J: [13 22 25 11 11 -1  8 19 -2]
P: [  4 -10 -21   0  16   1  -1 -10  -9]
U: [ 20  15  -2  -4   9  -3   5  14 -18]
L: [-53 -31 -18  24  11   4  17  32  12]
Q: [-13  -9   4  11  -9   2   3   2 -11]
G: [ -1   7  24  32  11   4  12  17 -18]
A: [ -4  14  13 -15  -7  -8  -3  25  17]
K: [  1   4   7 -14  -8  -2  -8  -8  28]
B: [  6  14 -18  -2  -1   3  -4 -17   4]
W: [  5   7  24  32  11   4  12  17 -18]
D: [-12  -6  19  19  20  -1  -1   3  24]
q: [  5   7  24  32  11   4  12  17 -18] => W
q: [  5  14 -18] => U
q: [-18  24] => L
q: [ 13 -15  -7  -8  -3  25  17] => A
q: [-3  5 14] => U

rak: [-15  -6  12  24 -29  -2   2 -25  -8   8  -8   7  13 -28   1  -3  -1   5
 -17   5   1  11   1 -15  -9 -11  -4 -14   5  -4 -17   4]
Sud: [ -8   6  13 -28   1 -13   7  -5 -14  13  -3  13  11 -31  -7   4   5  -1
  -5 -12 -15   2   5  -2   9 -18  -3 -10  14  -2  -9  -1]
kifu: [ -6   2  -6  20 -22  -9  -3  -7  -8  -3   6   4  13 -17 -11   8  -3 -10
  -8  12  -1  -4  13  -1 -18 -25  13   9   3   0 -24   9]
Karif: [ -5  19   1  -5 -21 -17   4  -1 -14   7   3  20   5 -27  -1  10   7   7
  14   1 -23  -1  -8  -2  -6 -20   5   8   4  -6  -9  -2]
vuno: [ -4   3   2  31 -36   8   2 -17   9  -3  24  -9  -3  -4  -2 -12   7  13
   3  20   0  20   8  -7   8   4   1  -8   5   1   7  12]
tura: [-25  -7  13  47 -22  -6   3 -20  -2   4  13  -1   3 -20  -1 -15   7  11
  16  10 -10   4  11 -12  -4   0  -2   0   1  -3   1  16]
sufe: [-12  11  10  21 -27 -13   5 -19 -12   7  -2  17   7 -27  -4   0   5   8
  -4   1 -14   5  10 -11  -2 -21   2  -7  14   1 -18   8]
q: [ -8   7  13 -28   1] => rak
q: [-3 -7] => kifu

Buzu: [  0  -3  -4  -7 -25  -8  24  29   0 -10  -2 -32  34  13 -17 -25 -21   3
   5  -5  22  15  -2  -1   6  -1 -36 -36  11  35]
nes: [ -7  -9  -5  12  25   1 -26  -9  -7  -9   9  15 -31  -5  13  28  30 -14
 -18  -4 -24  -8 -10 -10 -17 -10  -6 -13   0 -31]
pire: [  8  13   8  30  23   9 -28  24   0 -16  36 -15 -32  12   7  23  34  -3
 -10   9 -16  -2  11   4   0   8  14   1  37 -33]
Lipa: [  9  12   8   3  27  14   5   9   4 -18   3 -26   6   1  11  25  34   8
   8  11  10   0  11   6   0  12  17   9   3   4]
leb: [ 12  21  17   8   9  11 -13 -23  11  26   6  27 -25  -8  11   5  -1  11
  10  16 -10 -14  20  15  15  17  17  15  -1 -25]
Pufuv: [-25 -34 -28  24 -32 -29 -25  50 -23 -27  33 -13 -17  27 -26 -23 -13 -36
 -43 -30 -23  17 -32 -27 -23 -35 -36 -36  44 -13]
dum: [ 28  39  29 -28   0  22  38 -36  25  36 -32   3  34 -18   9 -10 -22  42
  51  29  35  -8  38  34  37  37  35  42 -33  31]
q: [-10  -2 -32  34  13 -17 -25 -21   3] => Buzu
q: [-25 -34 -28  24 -32 -29 -25  50 -23 -27  33 -13 -17  27 -26 -23 -13 -36
 -43 -30 -23  17 -32 -27 -23 -35 -36 -36  44 -13] => Pufuv

Bipu: [-24   8  18  16  14   9   4  -5   7  17  14  15 -17   0 -10   4   2  23
  16  10 -14   6 -11 -26 -24   3   5   8]
nub: [ -1 -24 -22 -22  12  13   9   3   9  16  15  -4  45  24   4 -25   6  -8
 -19  -3   5 -18  25  44  47  13  14  13]
Peve: [-22  12  13  11  16  17  -4  45  24   4 -25   0   6  -9   6  24 -15 -24
   2 -24  14  12  -7   1  19 -20 -13 -13]
doke: [  3 -25 -13 -37  33  19  28   3  16  20  18 -29 -11  12  50 -30  23  37
 -35   6  38 -11   8 -15 -26  29  35  18]
q: [ 13   9   3   9  16  15  -4  45  24   4 -25] => nub
q: [-22  12  13   9] => nub
q: [14 15] => Bipu

fab: [ -5   6  -2 -16]
Vala: [ 42 -16  -3  -5]
Dob: [-15  15  -5  -3]
q: [-5 -3] => Dob
q: [-3 -5] => Vala
q: [-5  6] => fab
q: [-16  -3] => Vala

